Below are the code and all the weights of a small trained network. Each question names an input and a class and asks about switching units off, where a switched-off unit gives its printed mean instead of its output.

import numpy as np


def w(rows, s, z=0):
    codes = np.array(rows[::2]) - 128.0
    scale = np.full(codes.shape[1], s)
    scale[-1] = z or s
    return codes * scale


def f(y):
    return y / 2 * (1 + np.tanh(0.7978845608 * (y + 0.044715 * y**3)))


def log_softmax(a):
    a = a - a.max(-1, keepdims=True)
    return a - np.log(np.exp(a).sum(-1, keepdims=True))


def net(x, mask):
    res = np.array(x, float).reshape(1, 8) / 4 @ E
    y = f(res @ A[0][:, :-1].T + A[0][:, -1])
    res = res + np.where(mask, y, B[0][:, -1]) @ B[0][:, :-1]
    return log_softmax(res[-1] @ U[:, :-1].T + U[:, -1])


A, B = {}, {}
E = w([
[94,239,115,68,73,233,181,202,103,132],'x0',
[205,99,137,67,103,99,72,169,155,168],'x1',
[5,14,193,99,86,127,156,119,178,165],'x2',
[143,138,131,10,170,161,16,83,214,73],'x3',
[117,67,108,33,129,132,111,102,88,112],'x4',
[200,100,167,100,182,153,172,112,187,231],'x5',
[75,118,70,76,98,55,104,167,120,164],'x6',
[156,97,161,154,141,254,122,210,168,112],'x7',
],0.0088)
A[0] = w([
[162,191,101,124,160,151,73,58,120,66,114],'N0',
[142,176,171,198,152,149,168,161,126,103,94],'N1',
[169,168,168,252,116,172,147,164,144,114,150],'N2',
[122,151,94,130,107,89,128,85,141,131,120],'N3',
[100,141,128,137,130,63,88,51,186,134,97],'N4',
[119,170,106,137,146,129,112,92,109,77,110],'N5',
[44,152,171,131,112,134,219,115,88,116,142],'N6',
[147,168,153,202,140,161,153,157,110,131,87],'N7',
[118,50,215,176,197,147,133,68,186,108,121],'N8',
[124,74,201,163,177,129,140,82,180,102,131],'N9',
[51,98,89,216,113,62,101,133,79,61,122],'N10',
[138,138,123,79,108,142,120,172,128,111,151],'N11',
[41,151,102,145,95,164,197,96,95,140,106],'N12',
[147,182,115,118,166,143,84,71,109,62,136],'N13',
[55,128,147,89,134,238,119,194,218,101,166],'N14',
[132,55,161,58,75,141,79,159,107,104,113],'N15',
[150,59,180,147,173,132,156,66,185,94,99],'N16',
[141,58,156,163,164,154,156,115,147,137,159],'N17',
[139,136,127,99,146,156,135,145,155,125,25],'N18',
[90,135,141,101,128,184,124,161,169,127,119],'N19',
[162,198,89,112,167,121,116,107,130,58,130],'N20',
[161,119,134,127,166,111,97,184,129,135,1],'N21',
],0.013,0.0077)
B[0] = w([
[158,141,140,123,30,160,48,37,77,32,222],'N0',
[201,186,66,185,168,68,163,202,95,93,202],'N1',
[186,249,84,136,124,95,243,209,73,117,246],'N2',
[153,132,125,185,146,77,67,147,117,151,170],'N3',
[156,124,205,144,235,4,122,188,130,137,205],'N4',
[151,137,144,165,62,141,94,106,62,130,182],'N5',
[84,213,61,197,109,170,186,35,33,98,225],'N6',
[192,180,149,127,114,86,163,191,91,102,200],'N7',
[101,142,175,167,169,131,180,4,195,149,222],'N8',
[85,118,159,201,174,113,158,36,187,162,200],'N9',
[82,65,59,46,32,108,54,128,1,30,241],'N10',
[95,116,176,163,111,94,127,108,115,169,179],'N11',
[139,217,88,203,136,153,184,46,74,58,218],'N12',
[166,79,185,108,51,171,61,32,128,82,215],'N13',
[231,31,204,150,94,202,29,175,53,187,250],'N14',
[154,83,178,61,148,17,85,92,165,106,206],'N15',
[55,144,138,130,163,129,126,49,157,179,198],'N16',
[99,129,112,184,177,147,101,62,85,156,192],'N17',
[83,106,92,146,130,141,126,155,46,121,136],'N18',
[179,102,162,125,119,168,88,161,98,87,179],'N19',
[150,135,226,115,116,194,87,62,117,74,218],'N20',
[91,197,73,196,163,133,127,109,88,122,138],'N21',
],0.0098,0.015)
U = w([
[163,159,146,152,139,134,145,196,122,144,142],'0',
[110,168,82,129,106,125,171,122,104,103,166],'1',
[72,131,72,109,111,179,176,159,245,43,7],'2',
[55,144,52,104,139,186,123,141,254,48,7],'3',
[110,128,125,153,133,177,137,99,136,153,77],'4',
[124,112,152,122,91,142,92,90,129,107,166],'5',
[124,84,132,96,96,107,82,178,111,117,108],'6',
[104,136,147,117,155,56,131,109,172,138,165],'7',
],0.018,0.017)

Each question gives the input, the list of numbers given to net, and the class t.
The units are the neurons (one row each of A and B). Each row of codes is followed by its name. A weight is (code - 128) times the scale printed after its matrix; where a second scale follows, it is the last column's (A, B and U).
mask holds one flag per neuron, in row order. A switched-off neuron (its flag False) gives its mean, the last column of its row in B, instead of its output. The means were averaged over made-up inputs and are rounded, as every weight is.
A unit's drop is (log p(t) with every unit on - log p(t) with that unit switched off) / (log p(t) with every unit on - log p(t) with every unit switched off).
The circuit of an input: a set's keep is (log p(t) with only the set's units on - log p(t) with every unit switched off) / (log p(t) with every unit on - log p(t) with every unit switched off). Starting from the 12 units with the biggest drops (on a tie, the unit counted first), units are removed one at a time, each time the one whose removal leaves the highest keep (on an exact tie, the one counted first), for as long as the keep stays at least 0.8.
units of the circuit, in order: the units of the circuit, biggest drop first
most important unit: the unit with the biggest drop
top k neurons: the k neurons with the biggest drops, biggest first
drop when u is switched off: that unit's drop, to one decimal
input [2,8,8,-7,7,-7,-3,-4], class 1: units of the circuit, in order : [N6]
input [4,-6,-1,4,-7,-4,1,4], class 0: units of the circuit, in order : [N14; N2]
input [-5,3,-2,1,-7,-7,1,-3], class 6: units of the circuit, in order : [N10; N8]
input [4,6,4,1,-3,6,8,-6], class 7: top 2 neurons : [N14; N10]
input [2,1,-6,4,-8,4,-6,-2], class 1: top 3 neurons : [N2; N0; N14]
input [7,-1,3,-1,7,8,-7,-5], class 4: top 2 neurons : [N2; N10]
input [1,4,7,-5,-1,3,-7,5], class 4: top 4 neurons : [N8; N17; N9; N16]
input [5,-6,8,8,-8,6,-4,7], class 4: top 3 neurons : [N8; N9; N16]
input [-4,-6,6,-6,6,7,5,-8], class 1: top 2 neurons : [N6; N12]
input [-7,8,-5,-2,-7,-3,-4,3], class 1: top 2 neurons : [N14; N4]
input [-8,-1,-6,3,-8,5,-6,8], class 1: top 4 neurons : [N2; N1; N7; N14]
input [-4,-1,5,-6,7,8,-2,-6], class 7: top 2 neurons : [N14; N4]
input [-4,8,3,1,1,8,-8,5], class 4: top 2 neurons : [N17; N4]
input [-5,4,4,8,-3,-3,7,-7], class 7: units of the circuit, in order : [N4]
input [0,2,-2,2,5,5,6,-1], class 7: top 2 neurons : [N14; N10]
input [-4,-7,-8,-1,-3,-4,3,-2], class 5: top 2 neurons : [N13; N20]
input [2,-3,-6,0,-7,7,-4,8], class 0: drop when N6 is switched off : 0.0
input [-3,3,-5,-5,7,-4,-5,7], class 0: drop when N8 is switched off : 0.1
input [-5,-1,-6,-6,4,-4,4,-5], class 6: drop when N10 is switched off : 0.2
input [8,-4,-8,-7,-7,-1,6,7], class 0: most important unit : N7
